Each row has a hidden stage along a path, written after it and counted from one end. A new block has a new path.
[ 145 -124   33  175  -76 -288   82 -111   18  414  129 -302 -104 -205
   12  147 -315   26  -62 -304  244 -205 -198   13   -9  285    2 -246
   27  -25   23 -204 -436  -62  -96   13 -182  256   39   -2 -110  104
  188   39   69   41  193 -146   85] | 34
[-202  -28  -85  291   -2 -414   85 -219 -251   41 -236    1  116 -342
 -113 -477 -180 -168  225 -149  103 -215  120   77 -188  106   83 -206
 -120  -51   13 -128  -15  -59  410 -109  202   26 -254  249 -127 -400
   33    9 -200 -297 -170 -101   52] | 28
[  59  432  -74  -65  215  439 -304  253   58  120  -57   -9 -297  110
  106  292  203  577  -92  168 -143  100   10 -278  -66 -165 -100  221
   67   88  242  386   70 -181   54 -339  -55   -4  405  108 -314  -57
  319 -120  236  -20  -67   84 -327] | 26
[  77  231 -160 -177  123  439 -285  109  288   13  -55 -225  -63  123
  163  410  -78  615  -48  221  -34  147  138 -476  265  -54  168  255
  338   31  271    3   16   17 -232   95 -305  -41  253 -249 -102   14
  398 -258  331    7  300  321 -100] | 14
[ -27   76  -14 -143  155  -90 -285  103 -288  -85 -423    5   48 -255
 -115 -204  184  338  201  165 -274 -100  231 -340  -65  406  653 -388
   21    5  194 -282  -82 -328  247   -1 -165 -337   75 -111  148 -115
  490 -368  -44  218   -4   80  284] | 13
[ 151  172 -299  -11  440  289   28    7   -9   84 -219 -127  -48  -83
 -294 -106 -116  452  167   77   45 -128  210 -103   21 -299  315 -139
  192  148  242  292   24 -223  241  -81   64  -76  112  255 -333 -548
 -183  -39  384 -348 -329  130 -376] | 10
[ 182  417  118 -133  -42  285  -30  214 -159  151 -310  140 -293   53
  -97  279  246  146  253  428 -459   80   27 -448 -125  115    0   22
 -133  127  208   54  -21  -41  222 -148 -104 -222   80 -113   56  267
  505 -397  149  -81  124  234   82] | 33
[-297  126  318  132  -46   87 -217   56 -432  231 -182  247 -341  -69
    3   43  -61   93  -32  158 -223 -207  182 -548 -348   -9  168   73
 -163  132  401  -27 -316 -254  271 -370  141   14   67  123   70  101
  506 -460  326   59 -106    3   -3] | 44
[-465  152  292   24  237   61 -328   -7 -122    8 -178  262 -166  298
 -227 -382   71   92  222  297  196 -184  287 -343   -1 -188  121  445
  105   14  232  144  513   41  329  149 -174  126   61  156 -228 -127
  239 -122  358 -516  -43  133    3] | 43
[-392  197   68  125  246 -395  -89  -67  -92 -201 -315   45  -45   -3
 -108 -554  254  101   97   65  221   92   80   -7 -107 -115 -259  229
 -146 -231   60  182  477   16  396   36   -5  185   13  337 -252 -160
   69  220   25 -460 -175   39  -97] | 27
[  60   71   -1   96 -186   92  155 -157  243  226  182 -195 -117  312
  314  380 -354    3 -204   15  245  177 -372   41  -16 -137 -405  359
  183   -2 -130  248  -60  119 -196 -166 -119  437  -41   35 -218  264
  -51  130   71 -172  407  209 -124] | 42
[ 108  315  146  -72  167  143 -155    0 -142  -50 -295  101 -184  -71
 -269  142   64   15  368  303  -75   88  257 -266   46  127   64   -2
   71   93  283  -26  225   -6  244  212  -19  -90   35  -45   -5   89
  185 -333  489 -301   18  412   95] | 41
[ 105 -123  -73  144 -101 -539  302  -56 -141   69 -319 -156  144 -419
  -54  -44 -109  -65  256   63 -104   65 -197  150 -118  201  174 -365
  -46   47  -23 -365 -397  -36  -50   46  -48    9 -190   -8  179  127
 -244   82 -187  -26  213  209  148] | 2
[-554   17    1  248  -80 -154 -367   82  222  -19  -81   90   -3  189
  259 -145   62  276   -1   93  119 -123 -240  111  -72  -13   60  336
  242   12 -254  -27   22   58  -68   -1 -333   67  181   62 -148  166
  318  309 -211  -65  343  -43  -85] | 14
[ -72   62   80  126  -97   38 -408  -92  -33  151  142   47 -118 -147
  260  119 -194   30   35 -103  197  -98   -5   -2   -6  225   63  141
  220  -51  129  109   39 -189  -72 -216   39  177   39  111 -195  -29
  105   -9  -41   76  240   82   80] | 41
[-364  -22 -280  290   12 -378 -105   56  147   67  -61  -49  240 -164
  129 -305 -183  171   92  -34  217   45 -187  284 -123 -318  -42  245
  194  123 -174   91   67  169  -20  -25 -114  212  -29  203 -272 -302
 -285  507 -371 -395   -7   10 -264] | 5
[  35  496 -126   23   30   84 -666  356 -144  -80 -306  155  -85 -466
  111  369  318  378  184  136 -443  195  116 -159 -238  485  114 -215
   50  238  103 -150 -153 -121  143  -62  -42 -389  322 -182  110  169
  736 -260  -19  310   22  151   70] | 28
[ 554 -225 -194  114 -201 -257  538 -341  352  399  230 -605   79 -201
   89  361 -544 -121   92 -298  391  -45 -327  213  349  254 -168 -233
  185 -163  -55 -254 -385  138 -444  168 -214  367 -223 -110 -163   79
 -318  189  -39 -138  581  136  120] | 32
[-308  220  -93  206  251 -418 -320 -245 -254 -292 -250   97  161 -201
 -141 -606  -98 -208  107 -195  384  126  149  343 -283  132 -141  -53
   36  -64 -193  283  607  -43  730   79  254  143 -158  354 -277 -438
   19  191  -66 -455 -435   40   19] | 37
[-276   -6   36  207  -26  -92 -130  141  255  124  -67   64 -113  -28
    9  -77  108  237  393  219   88 -211 -127   80  210 -234  115  304
  212   18   99  -68   51   65 -256   63 -283   48  183  129 -238   24
 -216  322  -62 -344  297  123 -183] | 12
[  57  192 -184   17  -78 -258   54  126  294 -137 -147 -202  179   49
  116  119  109  133  222  198   37  382 -373  325  118  -24 -222  103
  154   55 -289  -80  279  254 -119  154 -344   55  103 -173 -147  125
 -199  262 -372 -286  294  303  -25] | 19
[-501  446   57   81   95   36 -328   41 -140  -99 -321  327  -98  237
   93 -310  158  177   18  402  -43  130  154 -506 -415 -135 -301  663
  -79  -67  141  382  398  132  407 -153  -45   24 -197   94  -56    9
  520  -54   45 -323  192  205 -117] | 45
[  36   69 -282  234   29 -480  150 -159  -30   77   17 -221  281 -108
  -41 -206 -414 -225  -11 -270  396  221 -313  537 -281  -64 -312 -128
   74  168 -411  190  195  164  351   -9   30  333 -185  136 -311 -344
 -355  341 -320 -462 -229   12 -123] | 41
[  -5   78 -289  339 -190 -233  255 -141  -59  142 -158 -113  149 -376
   66  -66 -322  -74  207  -56  -56  -77  -20   -1 -197  -19 -116  -92
  -92   57   31 -156 -277  103  150 -236  195  -40 -316   34  -67 -322
  -35  -38 -296 -243   92   36 -120] | 24
[-437 -234  286  306 -139 -722  168  132  338  130 -181  -13 -106 -240
 -153 -211  226    9  643  305  205 -148 -176   62  420 -290  -99  404
   38 -141  241 -539  -33  390 -547  548 -508  261   91   83  -37  409
 -469  573   22 -629  517  250  -37] | 8
[ 340  195 -312   19   37  -75  280  -12   50  -83 -220 -359  -20 -295
  133  419 -145  251 -121  -24 -106  490 -240  137  -84 -142 -221 -257
   17   71   31  118 -309 -128  -28 -195  184  119   91  110  -40   65
 -266   51  145  -24 -141  353 -281] | 11
[ 551   59   40  -11   95  -18  133  193  -17  510  -46 -193 -238 -473
 -387  268   78  207  578   68 -118 -354   68 -197  274  257  314 -419
  -23   87  479 -347 -362 -125 -228  112 -267 -152  173 -119 -113  -50
  -85 -174  202 -102  195   64   57] | 30
[-513   54   14  114  -97 -134 -603   99    3 -137 -166  210   76 -285
  331 -169   72  252  190  199  -47   50  178 -186   47    8  250  402
  232  -57  223  -92  174  -28 -152  -45  -50    6   55   79  -16  -54
  170   92 -240  -20  246  215   86] | 4
[ -64  200 -141  147  -80 -200 -190 -139  -70   -6 -131 -101   55 -329
  175   18 -197   17  -25 -125   61  143  101 -174 -156  274 -182   11
  -12  -98   74  -51  -46   55  187  -23   97   63 -163  -16    1  -52
  434  -88  -48  -38  110   96   93] | 32
[-240  123 -444  169   26   15 -248  118  -36  151  -70  -57  228 -167
  203 -166 -303  394 -131  -78  -52  -21   -8 -102 -327 -216  198   65
  149  242  -69  181 -141  -39  211 -349    7  -33  -20   68 -208 -547
  225   56 -376  -82 -196 -129 -275] | 10
[ -51   47 -275   95   35 -408 -102   30  171 -165 -259 -130  275 -388
   18 -126    2  139  362   85   82  217  -48  241  123   67   86  -37
  229   11  -68 -194  127  151 -115  303 -183   -5  -55   -9  -48  -96
 -240  333 -241 -275  189  308   23] | 8
[ -78  133   27  150   61 -238  115   75  -41   49 -308   28  -67  -98
 -204 -205  212   99  400  220  -78 -140  -57   -3  -37   18   33  -49
  -98    1   71 -149   27   15  143   14 -154 -112   13   56  -96  -26
  -13   39  -69 -299  130   84  -45] | 22
[-114   54 -296   57  162  -36  -11 -129  106 -120 -218  -65  162  132
   85 -309  -59  227   29   49  137   23 -147  245  -90  -50  151   23
  246  -37 -282  304  186 -126  192 -114  -60   43  -90  259 -252 -257
  -98  303 -202 -196   76   98 -123] | 10
[ 142  134  -94  -13  -92   28    5  -61 -101  -24 -202 -189   18 -302
  118  273 -159  150   62   50 -194  155  167 -319   51  176  105 -175
   -4   11  265 -285 -207  -69   25  -91   95  -74  -13 -153   83  -43
  291 -430   90   68   71  248  119] | 24
[-160  -18   49  211  -46 -411 -174 -301 -386  -23 -140  -54   15 -278
  153 -155 -302 -171 -271 -347  167   10  -29   67 -433  479   22 -343
  -69  -77 -119  -42 -247 -289  424 -211  246  177 -163  177   69   21
  418 -126  -13  233 -110  -89  219] | 40
[ 164   94  -63  208    2 -433  103  145  -66  291  -33 -216   11 -541
 -215  230 -254   10  282  -44   99  130  -42  -28  -59 -105 -173 -138
  -51  259  292 -301 -265  208  -90  172  -93  169   38 -128  -46  -72
 -296    6  135 -359  -84  200 -154] | 45
[  61  270 -114  142  -82 -327    2  -44  -61   -5 -278   44   95 -274
 -107 -141   18 -199  419  125  -23  104  -41   76 -156  291 -191  -44
  -54   -8  -95  -64  186  197  284  149  -54  -95 -282  -55   -2    0
  122   79 -251 -334  217  201  153] | 35
[-120  399 -258   88   53  137 -613  297  101  -99 -127   80  -40 -158
  331  210  221  534  -26   92 -166  191 -171  102 -230  122   23  101
  222  130  -93  255    5 -181    3 -293  -86 -179  324   26 -155   14
  313  157 -243  227  116  102 -230] | 14
[-188  292 -202   -8  236  576 -192  -42  121  -90  -78  -15  -27  514
   76   87 -196  355 -199  119   56   91   66  -35  -49 -376   28  258
  318  252 -178  428  324  -29  367 -193   42   74  249  158 -416 -328
  285 -179  297 -332 -287  105 -322] | 24
[-178  -59 -321   70   28 -204  -28 -104  229  -69 -176 -159  357   30
  105 -198 -239  165  101   73  163   99  -89  137   49  -13  182  103
  348   63 -283  -81   95  199  -35  244 -274   89 -162  -34  -96 -159
   -6  264 -232 -274  275  188   38] | 6
[-315  274  131  -15   43  111 -559  355   56   23 -154   46 -265 -287
  142  234  231  610  123  299 -186   95  301 -706  170 -182   87  431
   48  -21  684 -173  -25   -3 -251   19 -202  -59  400 -126    6  110
  442 -237  305  -21  109  249 -146] | 13
[-332  133 -231   68   36 -616  110   20    0 -304 -528  -50  351  -73
  -42 -478  121   45  182  242  -38  383 -127   75 -213  -64 -121   81
  -52   -8 -290 -111  273  302  311  272 -226    6 -238   -9   80  -12
   68  290 -373 -441   39  233   54] | 9
[  -4 -170 -311  221 -167 -471  186 -176  -79  -48 -255 -158  318 -403
  133 -153 -287 -101  135 -134  -32   58 -229  403 -166  199  249 -425
  112   79 -308 -231 -330  -97   74  -94   93    1 -247  121   55 -134
 -210  204 -446    3   62   91  107] | 8
[ -34  209 -160 -121   -1  -20 -381   59  172 -258 -106 -172  138  -15
  345  127   78  352  -47   89   39  383  -91   22  123  174   30  129
  255 -101  -66   29  315  -49  -92  -17 -202   15  176 -146 -107   14
  182    9 -253  100  247  285   92] | 17
[ 128    8  -17  209    3 -201   79   15  -64  322  -79  -68 -123 -404
 -132  -75   12   96  378  -42    1 -351    7  -26   33  159  138 -205
  -67  -44  268 -179 -263 -141  -52 -136  -39  -45   -7  124 -169 -177
  -83   34  -83 -115  160  -60  -31] | 27
[ 293  362 -360 -312   51   88  -75 -109 -352 -558 -565 -107  307 -169
  173   15   28  108  -30  180 -425  625   87   -1 -246  379  294 -502
   30   30 -183  112  278 -341  586 -296  302 -340 -166  -94  170 -230
  257 -485 -319  231 -244  447  286] | 15
[-438  194 -489  354   31 -679  344 -433   29 -471 -421 -179  483   -5
  139 -737 -284 -184 -120  -87  370  446 -159  327 -448 -233 -641  249
 -122 -242 -485  304  454  336  652  -25  245  228 -623  261 -155 -435
 -162  451 -470 -653  -85  159 -230] | 16
[ 169   70  -29  -64   13 -496  -57  251   58  -73 -419  -80  108 -602
 -181   42  352  181  683  346 -218  193   24  -42  267  293  258 -203
   61   -9  264 -543  -35  114 -322  469 -380 -203   40 -218  207  245
 -184  124 -126 -134  395  458  252] | 6
[-111 -181   14  125 -179 -343  300 -120   33   88 -199 -140   21 -137
   83 -155  -96   18  201  114    3  -81 -147  -66   96  -48  129   10
  -18 -152   91 -236 -212  -25 -149  -60 -116  115 -170   90   17   66
 -165  109 -192 -159  315  142   75] | 11
[-131  -17 -154  219   87 -220  200 -233  284  184  -19 -149   74  272
  -36 -370 -132   36  104  -54  419 -246 -229  206    6   17 -193  217
  142 -166 -305  166  157  185   79  115 -303  241 -205  184 -362 -127
   12  447 -147 -445  402  -97  -86] | 29
[ 270  178 -492  302  -53 -114  250 -225  271  252  187 -351  166   39
  232  278 -582  -23 -253 -301  396  224 -517  475 -345  -23 -579   36
  213  144 -480  416 -198  193   43 -183   17  364 -247   74 -325 -111
 -219  431 -175 -227  240   65 -352] | 42
[  93   69 -143 -103 -222  199 -143   38  336  -60  -54 -235   68  114
  394  559 -138  310  -30  190 -131  275 -213  -81  239  178  147   81
  380   70 -128 -228 -161   67 -380   79 -329  -16  156 -327   69  362
  306 -130  -55  195  555  370  140] | 14
[-282  -33  -79  168  -36 -122 -125   31  274   92   27  -48   43  156
  274   -7  -99  243  -32   99  207   55 -321  208    7 -218  -55  396
  297   31 -176  154   30   85 -258  -55 -244  290   97  143 -237   96
 -184  432 -170 -181  350  125 -175] | 2
[ 321 -181  241  144 -135  217   52   82  330  840  497 -219 -438   21
   13  558 -284  207  216  -58  289 -557 -279 -116  392  -17  108  159
  269   52  372 -103 -491  -67 -716  -72 -440  323  286  -39 -350  223
 -220  100  279  -49  632  -46 -119] | 40
[ 200  -85 -120 -191  189 -410  129  -59   48 -197 -214 -485  192 -346
  -91   21 -116  216   73  -55  189  437   60   16  364  -32  160 -286
  130  -88  203 -292  128  -23 -114  356 -149  232  141  -47  -42 -118
 -333   -6  165 -223 -186  380  109] | 10
[ 253  206 -232 -291  238  476 -142  -55  436 -189 -121 -348   23  426
  135  470  -66  551 -135  200   92  310  -73  -91  328  127  158   59
  524   12 -153  104  146  -10 -179  290 -403    9  261 -228 -126  209
  317 -112  426   36  399  442   -6] | 14
